Each row has a name. Each question is about the rows just above it.

[128 190 122 169 127 164 149 138 141 142  88 162 129 129 119 143 144 136
 169 163 121  95 149 180 170 147 129 168 153  68 101 186 131]  z535
[103 153 101 177 154 186 119 107 160 134 125  78 131 162  95 132 106 122
 175 120 156 101 169 142 187 166 137 183 137 101 127 114 115]  z394
[103 153 101 177 127 186 119 107 136 102 125  78 131 162  95 132 106 122
 175 120 156 101 169 142 122 147 110 183 137 101 127 114 115]  z636
The row with [103 153 101 177 127 186 119 107 136 102 125  78 131 162  95 132 106 122
 175 120 156 101 169 142 122 147 110 183 137 101 127 114 115] is
z636
Which row holds [103 153 101 177 154 186 119 107 160 134 125  78 131 162  95 132 106 122
 175 120 156 101 169 142 187 166 137 183 137 101 127 114 115]?
z394
Whose row is [128 190 122 169 127 164 149 138 141 142  88 162 129 129 119 143 144 136
 169 163 121  95 149 180 170 147 129 168 153  68 101 186 131]?
z535

[160 110 147 150 152  95 137 152] = z128
[168 162  90 165 137 143 118 107] = z386
[ 95 122  94 144 136 103  98 113] = z819
[116 154 105 145 140 104 127 110] = z369
[160 114  98 102 117  99 118 128] = z104
[185 108 153  94 129 133 114 123] = z969
[131 135 117 185 128 138 164 103] = z754
The one value in z819 and z128:
[95]
The one value in z969 and z754:
[185]
The one value in z819 and z104:
[98]

[122 117 168 149 105 114 160 154 131 197 101 111 143]  z50
[171 147 115 150 123 123 101 105 161 155 134 130  90]  z765
[144 133 130 159 159 143 148 148 155 134 145 118 127]  z216
[106 124 144 134  99 103 154 161 123 176  92 129 131]  z859
[140 122 133 160 142 117  95  77 129  95 147 121  86]  z47
[103 125 168 130 134 119 175 173 118 147 125 122 159]  z777
[130 124 131 141 150 145 142 131 161  91 168 103 143]  z990
Shared by z50 and z216:
[143]
Shared by z216 and z50:
[143]
Which value is in both z859 and z47?
[129]

[169 144  87 143  95  93]  z986
[113 133  93 119 180 175]  z193
[169 132  87 143  95  93]  z612
[163 153  74 159  88  98]  z604
[104 118 144 112 106 108]  z744
[127 147 192 110 197 183]  z832
[ 99 116 144 100 102 109]  z876
[ 96 107 146 101  98 109]  z667
[104 118 144 112 106 117]  z579
[112  94 181 122 179 175]  z154
[117 132 142 111 115 113]  z594
The one value in z986 and z193:
[93]
Shared by z876 and z986:
[144]

[147  82 146 126 103 118 123  93 128 144 156 153 126 153 117] = z470
[147  82 146 126 103 118 123  93 128 144 156 153 143  83 133] = z328
[ 90  73 141 113 138 116 129 122 119 165 144 157 126  94 139] = z906
[141  86 147 123 107 111 125 100 126 150 154 151 143  86 134] = z763
[156 119 144 138  87 127 120  89 134 126 150 138 149  98 126] = z68
[ 98 110 119 112 171 119 134 178 118 155 101 130 103 158 135] = z331
[ 94 123 113 133 182 124 134 167 118 144 105 124  99 153 135] = z165
[140 202 119 147  88 145 124 107 144 126 131 113 140 133 112] = z870
[119  65 139 114 162 104 131 138 132 193 131 144 120 113 146] = z570
[132  73 141 113 138 116 129 122 119 165 144 157 126  94 139] = z438
[ 99  96 124 104 189 119 137 169 115 161 109 135 107 143 139] = z70
Whose row is [ 90  73 141 113 138 116 129 122 119 165 144 157 126  94 139]?
z906
Which value is in both z70 and z328?
[143]

[140  97 172 134 160 180  75  87 149 178 130  88  88 176 172 156 177  82
  91  85  78 162 172 164 108]  z119
[137 116 137 137 133 134 117 128 130 135 112 128 114 130 131 130 137 122
 126 122 125 132 131 134 113]  z303
[112 140 116 150 108 125 128 144 106 117 129 112 130 119 112 106 120 142
 142 112 117 110 112 111 137]  z613
[112 148 116 141 113 122 141 143 114 117 140 120 143 125 118 115 117 147
 118 126 127 118 116 115 146]  z468
[ 92 162  95 159  87 111 144 161  86  98 140 106 147 103  92  86 100 163
 103 111 118  91  92  89 156]  z541
[144 185 177 131 165 184  68  81 152 182 126  88  81 176 175 160 181  75
 184  82  75 165 176 168 103]  z548
[144 112 133 159 123 125 122 151 120 126  90 137 109 117 115 161 134 135
 130 126 136 119 117 127 103]  z881
[ 78 180  83 117  90  97 168 145  95  91 179 114 182 104  99  97 143 162
 116 136 131  94  97  87 184]  z189
[144  90 177 131 165 184  68  81 152 114 126  88  81 176 175 160 181  75
  92  82  75 165 176 168 103]  z691
[ 90 165  94 133  94 108 150 145  97  99 157 111 159 104 101  98  97 155
 113 123 123  99 100  94 165]  z784
[128 119 139 136 132 146 102 115 127 141 128 106 108 137 136 129 142 111
 109 100 100 131 137 134 122]  z75
[ 92 162  95 159  87 111 144 161  86  98 140 106 147 103  92  86 100 163
 103 111 118  91  92  89 156] is in which row?
z541
Which value is in both z613 and z548?
[144]
Which row holds [144 112 133 159 123 125 122 151 120 126  90 137 109 117 115 161 134 135
 130 126 136 119 117 127 103]?
z881

[ 70 109 108 122  80 101 155] -> z465
[108 168 136 119 110 121 107] -> z368
[108 168 136 120 108 121 130] -> z288
The one value in z465 and z368:
[108]
Shared by z368 and z465:
[108]
The one value in z465 and z288:
[108]
The one value in z288 and z465:
[108]
Whose row is [108 168 136 119 110 121 107]?
z368
The row with [108 168 136 120 108 121 130] is
z288

[155 109 108 163] : z248
[ 85 137 155 163] : z324
[113 155  66 156] : z79
[108 143 145  66] : z16
[ 81 155  92 140] : z597
[105 157 107 108] : z699
The one value in z699 and z16:
[108]
Shared by z16 and z248:
[108]
Shared by z16 and z79:
[66]
The one value in z597 and z324:
[155]
Which value is in both z248 and z699?
[108]

